Below are the code and all the weights of a small trained network. Each question names an input and a class and asks about switching units off, where a switched-off unit gives its printed mean instead of its output.

import numpy as np


def w(rows, s, z=0):
    codes = np.array(rows[::2]) - 128.0
    scale = np.full(codes.shape[1], s)
    scale[-1] = z or s
    return codes * scale


def f(y):
    return np.maximum(y, 0)


def log_softmax(a):
    a = a - a.max(-1, keepdims=True)
    return a - np.log(np.exp(a).sum(-1, keepdims=True))


def net(x, mask):
    res = np.array(x, float).reshape(1, 4) / 4 @ E
    y = f(res @ A[0][:, :-1].T + A[0][:, -1])
    res = res + np.where(mask, y, B[0][:, -1]) @ B[0][:, :-1]
    return log_softmax(res[-1] @ U[:, :-1].T + U[:, -1])


A, B = {}, {}
E = w([
[37,110,159,135,32,131,108,124],'x0',
[45,94,75,105,99,54,177,107],'x1',
[66,195,63,194,123,149,136,160],'x2',
[67,250,180,90,172,130,153,88],'x3',
],0.012)
A[0] = w([
[159,81,66,123,130,54,255,123,121],'neuron 0',
[127,19,173,114,27,111,118,149,130],'neuron 1',
[124,90,5,135,159,139,154,203,235],'neuron 2',
[66,185,103,149,102,131,61,195,156],'neuron 3',
[109,182,151,188,192,164,167,122,126],'neuron 4',
[73,121,44,210,91,72,95,181,69],'neuron 5',
[2,121,186,52,117,72,167,74,204],'neuron 6',
[81,176,212,189,61,188,125,148,132],'neuron 7',
[63,182,64,173,167,165,102,166,2],'neuron 8',
],0.0089,0.0042)
B[0] = w([
[120,142,191,135,99,40,106,111,188],'neuron 0',
[72,72,81,86,155,159,116,245,213],'neuron 1',
[138,118,183,127,150,78,44,220,206],'neuron 2',
[101,73,85,135,85,109,98,204,178],'neuron 3',
[58,205,60,109,127,145,221,157,176],'neuron 4',
[175,118,229,184,255,87,67,79,187],'neuron 5',
[52,165,212,102,214,24,181,56,248],'neuron 6',
[175,41,242,185,77,111,124,180,190],'neuron 7',
[33,87,65,89,59,153,168,174,168],'neuron 8',
],0.0082,0.014)
U = w([
[166,160,140,148,63,171,132,121,120],'0',
[84,105,18,86,61,171,107,188,50],'1',
[156,94,85,129,44,138,157,28,5],'2',
[113,246,130,84,196,96,137,35,227],'3',
[195,37,171,158,145,89,30,160,231],'4',
[63,99,107,113,65,53,170,100,68],'5',
],0.011,0.0029)

Each question gives the input, the list of numbers given to net, and the class t.
The units are the neurons (one row each of A and B). Each row of codes is followed by its name. A weight is (code - 128) times the scale printed after its matrix; where a second scale follows, it is the last column's (A, B and U).
mask holds one flag per neuron, in row order. A switched-off neuron (its flag False) gives its mean, the last column of its row in B, instead of its output. The means were averaged over made-up inputs and are rounded, as every weight is.
A unit's drop is (log p(t) with every unit on - log p(t) with that unit switched off) / (log p(t) with every unit on - log p(t) with every unit switched off).
The circuit of an input: a set's keep is (log p(t) with only the set's units on - log p(t) with every unit switched off) / (log p(t) with every unit on - log p(t) with every unit switched off). Starting from all 9 units, units are removed one at a time, each time the one whose removal leaves the highest keep (on an exact tie, the one counted first), for as long as the keep stays at least 0.8.
circuit, biggest first: the units of the circuit, biggest drop first
most important unit: the unit with the biggest drop
top k neurons: the k neurons with the biggest drops, biggest first
drop when u is switched off: that unit's drop, to one decimal
input [4,-8,3,7], class 0: circuit, biggest first : [neuron 7; neuron 4]
input [3,1,-4,4], class 3: circuit, biggest first : [neuron 6]
input [-1,-7,0,0], class 0: top 3 neurons : [neuron 6; neuron 2; neuron 5]
input [-8,-5,4,-1], class 3: top 4 neurons : [neuron 1; neuron 4; neuron 3; neuron 7]
input [-4,5,8,0], class 4: top 3 neurons : [neuron 5; neuron 2; neuron 6]
input [-4,-8,-1,0], class 3: circuit, biggest first : [neuron 7; neuron 2]
input [3,-2,-7,-8], class 1: circuit, biggest first : [neuron 1; neuron 5]
input [1,8,2,-1], class 3: circuit, biggest first : [neuron 6; neuron 5]
input [-8,-4,3,0], class 3: top 2 neurons : [neuron 1; neuron 4]
input [6,2,7,0], class 4: top 2 neurons : [neuron 5; neuron 7]
input [6,2,7,1], class 4: top 3 neurons : [neuron 5; neuron 7; neuron 3]
input [5,5,-2,7], class 3: drop when neuron 6 is switched off : 1.5
input [-6,-3,5,-1], class 1: drop when neuron 6 is switched off : 0.3
input [0,7,-4,3], class 3: most important unit : neuron 6
input [2,6,0,5], class 3: drop when neuron 6 is switched off : 0.4
